Here is a tiny trained network, its code and every weight. The questions are about switching its units off for an input and a class, where a switched-off unit gives its printed mean instead of its output.

import numpy as np


def w(rows, s, z=0):
    codes = np.array(rows[::2]) - 128.0
    scale = np.full(codes.shape[1], s)
    scale[-1] = z or s
    return codes * scale


def f(y):
    return y / 2 * (1 + np.tanh(0.7978845608 * (y + 0.044715 * y**3)))


def log_softmax(a):
    a = a - a.max(-1, keepdims=True)
    return a - np.log(np.exp(a).sum(-1, keepdims=True))


def net(x, mask):
    res = np.array(x, float).reshape(1, 7) / 4 @ E
    y = f(res @ A[0][:, :-1].T + A[0][:, -1])
    res = res + np.where(mask, y, B[0][:, -1]) @ B[0][:, :-1]
    return log_softmax(res[-1] @ U[:, :-1].T + U[:, -1])


A, B = {}, {}
E = w([
[122,141,120,138,98,116,125],'x0',
[149,247,104,206,153,123,70],'x1',
[140,110,169,138,116,88,159],'x2',
[172,110,153,140,116,80,114],'x3',
[44,161,168,65,199,220,148],'x4',
[151,220,102,149,102,117,80],'x5',
[149,211,191,77,152,90,175],'x6',
],0.012)
A[0] = w([
[117,33,55,113,103,166,161,252],'neuron 1',
[120,204,196,111,170,48,114,223],'neuron 2',
[156,180,176,98,119,188,152,13],'neuron 3',
[21,242,169,63,162,133,99,234],'neuron 4',
[107,70,13,254,107,143,106,228],'neuron 5',
[85,165,37,203,131,88,59,252],'neuron 6',
],0.0085,0.004)
B[0] = w([
[78,70,216,176,214,137,133,223],'neuron 1',
[154,244,130,80,54,107,151,203],'neuron 2',
[117,204,51,146,146,139,175,151],'neuron 3',
[157,171,54,70,133,246,178,242],'neuron 4',
[96,126,149,159,176,75,15,253],'neuron 5',
[166,200,94,150,106,137,99,239],'neuron 6',
],0.012,0.013)
U = w([
[97,9,147,159,178,100,152,110],'0',
[141,121,51,223,150,62,59,253],'1',
[206,183,154,66,80,5,208,1],'2',
[152,171,47,102,132,192,200,39],'3',
],0.012,0.00093)

Each question gives the input, the list of numbers given to net, and the class t.
The units are the neurons (one row each of A and B). Each row of codes is followed by its name. A weight is (code - 128) times the scale printed after its matrix; where a second scale follows, it is the last column's (A, B and U).
mask holds one flag per neuron, in row order. A switched-off neuron (its flag False) gives its mean, the last column of its row in B, instead of its output. The means were averaged over made-up inputs and are rounded, as every weight is.
A unit's drop is (log p(t) with every unit on - log p(t) with that unit switched off) / (log p(t) with every unit on - log p(t) with every unit switched off).
The circuit of an input: a set's keep is (log p(t) with only the set's units on - log p(t) with every unit switched off) / (log p(t) with every unit on - log p(t) with every unit switched off). Starting from all 6 units, units are removed one at a time, each time the one whose removal leaves the highest keep (on an exact tie, the one counted first), for as long as the keep stays at least 0.8.
circuit, biggest first: the units of the circuit, biggest drop first
top k neurons: the k neurons with the biggest drops, biggest first
drop of u: that unit's drop, to one decimal
input [8,-7,0,-6,-7,-5,8], class 0: circuit, biggest first	neuron 2; neuron 1
input [3,4,2,2,2,4,8], class 3: top neuron	neuron 4
input [8,-1,-7,-7,3,-4,-2], class 0: top 3 neurons	neuron 1; neuron 2; neuron 6
input [7,0,8,4,-4,-6,-8], class 0: top 3 neurons	neuron 1; neuron 2; neuron 6
input [-4,5,-3,1,-3,8,3], class 3: top 3 neurons	neuron 4; neuron 6; neuron 5
input [-2,8,-6,8,5,-6,-3], class 3: top 3 neurons	neuron 4; neuron 1; neuron 5
input [6,-7,5,6,-3,-8,6], class 0: top 2 neurons	neuron 1; neuron 6
input [0,-2,1,-6,0,3,-3], class 1: drop of neuron 3	-0.2
input [-3,3,7,2,4,5,-3], class 3: drop of neuron 4	0.0
input [4,-3,-5,7,-3,-7,-8], class 0: drop of neuron 1	1.4
input [4,-3,-8,-4,3,-6,0], class 0: drop of neuron 6	0.1
